Below is a small trained network, with its code and all its weights. Each question gives an input and a target symbol and asks what happens when units are switched off, that is, made to give their printed mean instead of their output.

import numpy as np


def w(rows, s, z=0):
    codes = np.array(rows[::2]) - 128.0
    scale = np.full(codes.shape[1], s)
    scale[-1] = z or s
    return codes * scale


def norm(h):
    return h / np.sqrt((h * h).mean(-1, keepdims=True) + 1e-5)


def f(y):
    return y / 2 * (1 + np.tanh(0.7978845608 * (y + 0.044715 * y**3)))


def softmax(a):
    e = np.exp(a - a.max(-1, keepdims=True))
    return e / e.sum(-1, keepdims=True)


def log_softmax(a):
    a = a - a.max(-1, keepdims=True)
    return a - np.log(np.exp(a).sum(-1, keepdims=True))


def net(x, mask):
    ids = ['εθλπψω'.index(c) for c in x.split()]
    T = len(ids)
    res = E[ids] + P[:T]
    u = 0
    for l in range(3):
        q, k, v = (norm(res) @ M[l].T for M in (Q, K, V))
        z = softmax(np.where(np.tri(T) > 0, q @ k.T / 2**0.5, -1e9)) @ v
        res = res + np.where(mask[u], z, O[l][:, -1]) @ O[l][:, :-1]
        u += 1
        y = f(norm(res) @ A[l][:, :-1].T + A[l][:, -1])
        res = res + np.where(mask[u : u + 4], y, B[l][:, -1]) @ B[l][:, :-1]
        u += 4
    return log_softmax(norm(res)[-1] @ U[:, :-1].T + U[:, -1])


Q, K, V, O, A, B = {}, {}, {}, {}, {}, {}
E = w([
[107,123,119,120,142,218,136,122,78,146],'ε',
[169,176,110,92,71,141,178,114,129,123],'θ',
[91,123,43,185,113,146,120,119,100,144],'λ',
[85,187,114,128,89,158,153,101,209,106],'π',
[226,77,177,156,248,89,102,129,116,90],'ψ',
[120,133,67,47,105,108,131,137,187,146],'ω',
],0.0018)
P = w([
[123,71,241,196,108,52,83,48,120,204],'0',
[170,119,97,131,128,133,172,11,104,177],'1',
[158,126,84,124,128,137,180,36,105,166],'2',
[139,130,98,98,138,148,152,54,98,135],'3',
[138,139,83,95,139,160,150,72,104,122],'4',
[132,155,86,95,150,162,153,93,121,118],'5',
[134,155,88,82,143,174,144,114,121,109],'6',
[134,156,92,91,152,176,135,132,141,107],'7',
[128,163,82,95,154,163,125,156,147,100],'8',
[129,162,83,101,159,167,113,181,150,103],'9',
[123,161,78,101,152,164,114,205,157,103],'10',
[115,155,96,105,142,161,118,238,152,97],'11',
[114,157,93,103,135,163,108,246,159,77],'12',
[112,187,74,109,146,159,109,254,182,64],'13',
],0.0014)
Q[0] = w([
[87,139,53,100,115,242,154,122,108,162],'0.h0',
[117,113,253,77,112,72,133,78,116,137],'0.h0',
],0.0071)
K[0] = w([
[69,168,46,125,82,152,115,225,163,107],'0.h0',
[136,106,109,146,86,133,157,1,66,206],'0.h0',
],0.0053)
V[0] = w([
[138,168,226,161,162,212,139,94,143,70],'0.h0',
[3,164,89,205,29,131,158,109,165,146],'0.h0',
],0.0019)
O[0] = w([
[21,114,52,48,164,47,185,149,78,198,131],'0.h0',
[249,138,130,163,179,39,57,145,84,175,249],'0.h0',
],0.002,0.00013)
A[0] = w([
[186,134,89,77,82,231,151,148,43,113,91],'0.n0',
[159,204,24,111,38,111,161,102,178,100,127],'0.n1',
[29,137,132,89,3,113,165,171,222,72,4],'0.n2',
[247,158,140,199,11,97,62,134,149,208,81],'0.n3',
],0.0023,0.0014)
B[0] = w([
[100,146,89,243,111,38,114,125,166,120,220],'0.n0',
[146,128,254,104,179,177,191,134,168,196,251],'0.n1',
[190,81,231,101,160,56,87,166,82,161,100],'0.n2',
[56,124,132,80,114,175,143,142,82,49,136],'0.n3',
],0.002,0.0017)
Q[1] = w([
[181,135,254,5,76,69,206,140,204,143],'1.h0',
[102,46,183,100,74,21,72,73,84,115],'1.h0',
],0.0064)
K[1] = w([
[101,116,151,150,93,94,112,25,101,165],'1.h0',
[163,131,90,126,146,160,184,2,100,139],'1.h0',
],0.0054)
V[1] = w([
[124,89,114,5,189,185,100,185,133,199],'1.h0',
[35,201,140,140,80,108,112,127,129,236],'1.h0',
],0.0022)
O[1] = w([
[170,57,180,120,107,92,169,4,24,124,27],'1.h0',
[150,133,93,186,188,109,147,103,170,30,1],'1.h0',
],0.0029,0.00036)
A[1] = w([
[69,56,137,28,157,176,211,128,77,122,79],'1.n0',
[144,170,214,28,177,101,140,211,202,198,5],'1.n1',
[125,191,106,197,132,123,151,110,188,234,67],'1.n2',
[147,69,253,115,162,93,214,98,224,139,127],'1.n3',
],0.0026,0.0014)
B[1] = w([
[121,94,166,38,103,143,148,199,152,41,230],'1.n0',
[149,148,129,139,65,153,190,2,70,105,248],'1.n1',
[170,60,201,62,83,115,71,235,120,45,225],'1.n2',
[182,124,49,147,199,97,150,160,88,101,243],'1.n3',
],0.0024,0.0012)
Q[2] = w([
[148,102,129,98,159,136,173,127,125,117],'2.h0',
[80,2,117,146,177,124,38,168,57,151],'2.h0',
],0.0074)
K[2] = w([
[188,63,219,9,201,26,117,159,174,78],'2.h0',
[144,46,44,155,230,191,168,219,3,144],'2.h0',
],0.0038)
V[2] = w([
[133,41,113,89,161,90,65,81,191,38],'2.h0',
[251,157,106,82,140,173,188,186,169,114],'2.h0',
],0.002)
O[2] = w([
[192,254,156,145,89,145,131,155,142,153,179],'2.h0',
[84,100,96,203,129,94,97,88,102,163,249],'2.h0',
],0.0029,0.0018)
A[2] = w([
[103,100,132,92,71,140,117,160,84,213,124],'2.n0',
[136,49,173,152,44,160,142,37,79,153,9],'2.n1',
[83,156,94,161,99,146,148,121,155,183,168],'2.n2',
[127,137,129,71,146,148,187,139,145,4,138],'2.n3',
],0.0041,0.0015)
B[2] = w([
[224,225,167,101,72,130,115,80,127,112,140],'2.n0',
[94,103,92,216,133,255,140,231,136,205,147],'2.n1',
[96,92,208,70,109,118,155,133,135,139,175],'2.n2',
[57,53,119,111,82,138,9,153,51,135,253],'2.n3',
],0.0036,0.0027)
U = w([
[176,105,81,189,214,23,167,64,79,124,191],'ε',
[57,42,128,80,110,117,59,132,39,105,174],'θ',
[28,75,191,73,127,90,230,110,193,129,94],'λ',
[116,170,96,167,155,129,55,204,255,46,6],'π',
[116,96,125,227,112,218,166,166,123,210,131],'ψ',
[216,199,186,73,56,140,127,103,94,148,153],'ω',
],0.0068,0.0021)

Each question gives the input, a string of symbols that net reads in full, and the target symbol t.
The units are the heads (2 rows each of Q, K, V and O) and the neurons (one row each of A and B). Each row of codes is followed by its name. A weight is (code - 128) times the scale printed after its matrix; where a second scale follows, it is the last column's (O, A, B and U).
mask holds one flag per unit, layer by layer, with each layer's heads first. A switched-off unit (its flag False) gives its mean, the last column of its rows in O or B, instead of its output. The means were averaged over made-up inputs and are rounded, as every weight is.
A unit's drop is (log p(t) with every unit on - log p(t) with that unit switched off) / (log p(t) with every unit on - log p(t) with every unit switched off).
The circuit of an input: a set's keep is (log p(t) with only the set's units on - log p(t) with every unit switched off) / (log p(t) with every unit on - log p(t) with every unit switched off). Starting from the 12 units with the biggest drops (on a tie, the unit counted first), units are removed one at a time, each time the one whose removal leaves the highest keep (on an exact tie, the one counted first), for as long as the keep stays at least 0.8.
units of the circuit, in order: the units of the circuit, biggest drop first
top k neurons: the k neurons with the biggest drops, biggest first
top k neurons in layer l: the k neurons of layer l with the biggest drops, biggest first
input ψ θ π ε ψ λ θ, target ψ: units of the circuit, in order	0.n1; 2.h0; 2.n1
input ω λ ψ ε ψ ω π π ω, target ω: units of the circuit, in order	0.n1; 2.h0; 1.n1
input ε ω θ π π λ θ λ, target π: units of the circuit, in order	2.n3; 0.n0; 1.h0
input ε ψ ε λ λ ε ψ ω ψ λ, target ψ: top 2 neurons	2.n1; 0.n2
input λ π ψ ψ ε ω, target λ: top 2 neurons	1.n1; 2.n2
input θ λ ε ε π λ ε, target ε: units of the circuit, in order	0.h0; 2.n3; 0.n0
input ψ ε ω ψ θ θ λ λ ε λ ω ψ ψ π, target ψ: top 2 neurons	1.n1; 2.n1
input λ θ ω ψ θ ω, target λ: top 3 neurons	2.n2; 1.n1; 2.n3
input ψ ω ψ λ π π π π π π θ, target ψ: units of the circuit, in order	0.n1; 2.n1; 1.n1; 2.h0
input θ ε θ ε ω ψ ε ω π ψ ω ω ω θ, target θ: top 4 neurons	0.n3; 0.n1; 1.n3; 2.n3
input ψ θ θ ψ ψ ε, target ω: top 2 neurons	2.n0; 1.n1
input ω ψ ψ θ π ψ ω ψ λ ψ θ θ ε ε, target λ: top neuron in layer 2	2.n3
input ω ε ψ ω ψ π ε ε θ ψ ψ θ, target ω: top 3 neurons	0.n1; 1.n1; 0.n3
input ω π π ω ε ω, target ω: units of the circuit, in order	0.h0; 1.n1; 0.n1
input λ θ π, target λ: top 3 neurons	2.n2; 2.n3; 1.n0
input ε ψ λ ω ψ ε ε, target ω: top 3 neurons in layer 1	1.n1; 1.n2; 1.n3
input ω ω ψ ψ π ψ π π, target ω: top 2 neurons in layer 0	0.n1; 0.n3
input θ ψ ψ θ, target θ: top 4 neurons	0.n1; 0.n3; 1.n2; 2.n3
input θ ψ λ π ψ ε π ω π, target θ: top 3 neurons	0.n1; 0.n0; 0.n3
input ψ ε ψ ω θ ε ψ π ω λ, target ψ: units of the circuit, in order	1.h0; 2.n1; 2.n3
input ω ψ λ ψ ψ λ ε π, target ω: top 3 neurons	0.n1; 1.n1; 0.n0
input λ ψ ω ψ θ ψ π θ θ θ, target λ: top neuron	2.n2
input ψ ψ θ ψ θ ψ λ ψ λ ε ψ λ λ ε, target π: top 3 neurons	0.n0; 2.n3; 1.n1
input ω π λ ε θ ψ ψ λ, target ω: units of the circuit, in order	1.h0; 2.n0
input λ ψ θ ε θ ψ π λ λ λ, target π: top neuron in layer 0	0.n2
